Below is a small trained network, with its code and all its weights. Each question gives an input and a class and asks what happens when units are switched off, that is, made to give their printed mean instead of their output.

import numpy as np


def w(rows, s, z=0):
    codes = np.array(rows[::2]) - 128.0
    scale = np.full(codes.shape[1], s)
    scale[-1] = z or s
    return codes * scale


def norm(h):
    return h / np.sqrt((h * h).mean(-1, keepdims=True) + 1e-5)


def f(y):
    return y / 2 * (1 + np.tanh(0.7978845608 * (y + 0.044715 * y**3)))


def log_softmax(a):
    a = a - a.max(-1, keepdims=True)
    return a - np.log(np.exp(a).sum(-1, keepdims=True))


def net(x, mask):
    res = np.array(x, float).reshape(1, 8) / 4 @ E
    u = 0
    for l in range(3):
        y = f(norm(res) @ A[l][:, :-1].T + A[l][:, -1])
        res = res + np.where(mask[u : u + 13], y, B[l][:, -1]) @ B[l][:, :-1]
        u += 13
    return log_softmax(norm(res)[-1] @ U[:, :-1].T + U[:, -1])


A, B = {}, {}
E = w([
[129,129,130,128,128,128],'x0',
[137,78,102,236,160,31],'x1',
[128,128,129,129,128,129],'x2',
[127,126,127,129,128,129],'x3',
[40,127,164,95,184,105],'x4',
[162,23,96,134,235,223],'x5',
[203,255,114,113,232,102],'x6',
[135,160,230,209,131,195],'x7',
],0.0063)
A[0] = w([
[234,126,96,177,69,160,1],'0.n0',
[199,71,103,197,112,40,74],'0.n1',
[126,155,183,186,126,169,39],'0.n2',
[20,142,163,83,200,110,62],'0.n3',
[110,155,201,216,140,165,49],'0.n4',
[91,102,1,59,142,53,86],'0.n5',
[97,157,209,197,149,171,29],'0.n6',
[121,102,130,153,202,110,233],'0.n7',
[229,129,102,158,65,135,4],'0.n8',
[25,106,199,121,210,64,50],'0.n9',
[173,156,176,122,178,61,136],'0.n10',
[109,143,164,150,80,72,76],'0.n11',
[51,133,159,95,183,128,77],'0.n12',
],0.0093,0.0044)
B[0] = w([
[151,119,28,111,69,117,160],'0.n0',
[108,161,164,234,91,192,206],'0.n1',
[189,94,114,96,94,62,147],'0.n2',
[189,129,40,104,69,135,191],'0.n3',
[221,81,176,108,89,63,178],'0.n4',
[248,101,220,161,105,83,254],'0.n5',
[218,94,146,113,95,94,169],'0.n6',
[136,132,127,184,173,155,243],'0.n7',
[129,126,32,119,90,140,149],'0.n8',
[168,144,29,220,1,181,191],'0.n9',
[123,187,121,160,158,133,211],'0.n10',
[68,161,126,131,161,98,169],'0.n11',
[187,129,100,125,79,188,162],'0.n12',
],0.0094,0.0041)
A[1] = w([
[150,186,129,141,213,114,4],'1.n0',
[137,124,134,140,142,119,85],'1.n1',
[138,143,144,3,108,181,125],'1.n2',
[160,151,48,147,92,163,62],'1.n3',
[88,184,136,141,64,80,84],'1.n4',
[125,71,105,143,181,179,103],'1.n5',
[128,104,121,107,135,95,86],'1.n6',
[145,90,120,132,172,152,38],'1.n7',
[72,56,150,149,76,112,141],'1.n8',
[188,161,84,165,84,145,129],'1.n9',
[62,47,152,127,104,139,107],'1.n10',
[153,93,90,104,148,59,90],'1.n11',
[133,121,83,147,112,131,90],'1.n12',
],0.013,0.0047)
B[1] = w([
[143,174,90,91,118,151,165],'1.n0',
[126,135,128,123,114,126,124],'1.n1',
[109,127,145,249,109,122,208],'1.n2',
[90,96,91,91,111,160,193],'1.n3',
[96,50,146,77,167,118,190],'1.n4',
[82,101,153,89,149,81,167],'1.n5',
[167,141,152,134,118,125,116],'1.n6',
[118,116,127,105,120,110,135],'1.n7',
[168,222,91,116,173,137,184],'1.n8',
[97,101,117,84,104,149,254],'1.n9',
[190,195,82,104,167,130,160],'1.n10',
[164,109,143,142,96,144,132],'1.n11',
[101,140,137,110,108,146,145],'1.n12',
],0.014,0.008)
A[2] = w([
[100,99,124,129,75,109,79],'2.n0',
[253,76,201,110,84,105,102],'2.n1',
[121,72,115,101,153,138,109],'2.n2',
[171,2,124,120,177,222,119],'2.n3',
[136,128,60,156,80,84,96],'2.n4',
[71,156,144,95,74,81,140],'2.n5',
[172,145,221,110,110,174,71],'2.n6',
[25,150,192,68,146,52,79],'2.n7',
[70,123,144,250,128,136,91],'2.n8',
[141,238,87,68,166,146,4],'2.n9',
[43,35,190,47,254,100,97],'2.n10',
[163,102,132,134,110,119,72],'2.n11',
[192,181,90,110,89,183,56],'2.n12',
],0.0079,0.004)
B[2] = w([
[128,140,151,98,159,161,148],'2.n0',
[190,137,229,82,92,74,253],'2.n1',
[86,158,132,104,120,118,139],'2.n2',
[88,86,171,50,151,66,235],'2.n3',
[106,83,137,91,123,163,169],'2.n4',
[109,68,124,84,179,124,170],'2.n5',
[145,78,108,135,96,94,137],'2.n6',
[84,44,131,102,202,93,164],'2.n7',
[54,180,162,195,104,130,207],'2.n8',
[138,203,53,139,193,135,195],'2.n9',
[2,158,200,103,194,34,189],'2.n10',
[133,163,157,96,110,110,125],'2.n11',
[146,131,125,31,160,133,196],'2.n12',
],0.008,0.0036)
U = w([
[216,98,198,106,89,87,142],'0',
[87,87,73,88,82,170,250],'1',
[148,221,80,114,180,143,78],'2',
[42,110,174,98,193,76,80],'3',
[83,139,150,249,96,151,44],'4',
],0.018,0.0025)

Each question gives the input, the list of numbers given to net, and the class t.
The units are the neurons (one row each of A and B). Each row of codes is followed by its name. A weight is (code - 128) times the scale printed after its matrix; where a second scale follows, it is the last column's (A, B and U).
mask holds one flag per neuron, layer by layer. A switched-off neuron (its flag False) gives its mean, the last column of its row in B, instead of its output. The means were averaged over made-up inputs and are rounded, as every weight is.
A unit's drop is (log p(t) with every unit on - log p(t) with that unit switched off) / (log p(t) with every unit on - log p(t) with every unit switched off).
The circuit of an input: a set's keep is (log p(t) with only the set's units on - log p(t) with every unit switched off) / (log p(t) with every unit on - log p(t) with every unit switched off). Starting from the 12 units with the biggest drops (on a tie, the unit counted first), units are removed one at a time, each time the one whose removal leaves the highest keep (on an exact tie, the one counted first), for as long as the keep stays at least 0.8.
units of the circuit, in order: the units of the circuit, biggest drop first
top k neurons: the k neurons with the biggest drops, biggest first
k most important neurons of layer l: the k neurons of layer l with the biggest drops, biggest first
input [3,-7,-7,7,1,2,1,3], class 4: units of the circuit, in order => [1.n2]
input [-2,5,-8,7,6,4,-3,0], class 1: units of the circuit, in order => [0.n9, 1.n2]
input [2,5,8,4,-5,6,-8,-1], class 2: units of the circuit, in order => [1.n8, 1.n10]
input [-5,6,-2,4,1,6,-8,6], class 2: units of the circuit, in order => [1.n8, 1.n10]
input [2,-4,3,6,1,8,-8,7], class 2: units of the circuit, in order => [1.n10, 1.n8]
input [-1,-4,8,0,-2,-3,-6,7], class 0: top 2 neurons => [0.n4, 0.n6]
input [-8,8,-7,-2,-5,-8,-1,2], class 3: units of the circuit, in order => [1.n4, 0.n11]
input [-4,-7,-5,2,-4,2,6,-6], class 4: units of the circuit, in order => [1.n2, 0.n7, 1.n8, 0.n3]
input [4,-8,4,1,-3,8,6,5], class 3: top 3 neurons => [1.n5, 1.n8, 0.n5]
input [3,6,4,3,-5,-6,-4,-2], class 3: top 4 neurons => [1.n4, 0.n11, 1.n2, 0.n9]
input [6,-6,5,-5,-1,-4,-7,1], class 2: top 2 neurons => [1.n10, 1.n8]
input [6,4,-4,-8,-8,8,-5,-8], class 0: 2 most important neurons of layer 2 => [2.n3, 2.n1]
input [-1,8,-8,4,3,6,-1,0], class 4: top 2 neurons => [0.n1, 1.n4]
input [-5,-4,1,-2,-2,-2,-4,-7], class 0: units of the circuit, in order => [0.n5]
input [5,3,3,-4,8,-2,-8,8], class 0: units of the circuit, in order => [0.n4, 0.n6]
input [6,5,5,8,-7,2,7,-4], class 1: units of the circuit, in order => [1.n9, 1.n3]
input [-7,7,8,4,2,7,-7,4], class 2: top 3 neurons => [1.n8, 1.n10, 1.n4]
input [-7,8,-3,2,-6,5,-3,-1], class 4: 2 most important neurons of layer 0 => [0.n1, 0.n3]
input [6,-8,0,-3,6,8,-4,4], class 3: top 2 neurons => [1.n5, 2.n3]
input [6,-1,-7,7,3,4,-8,0], class 2: top neuron => [1.n10]
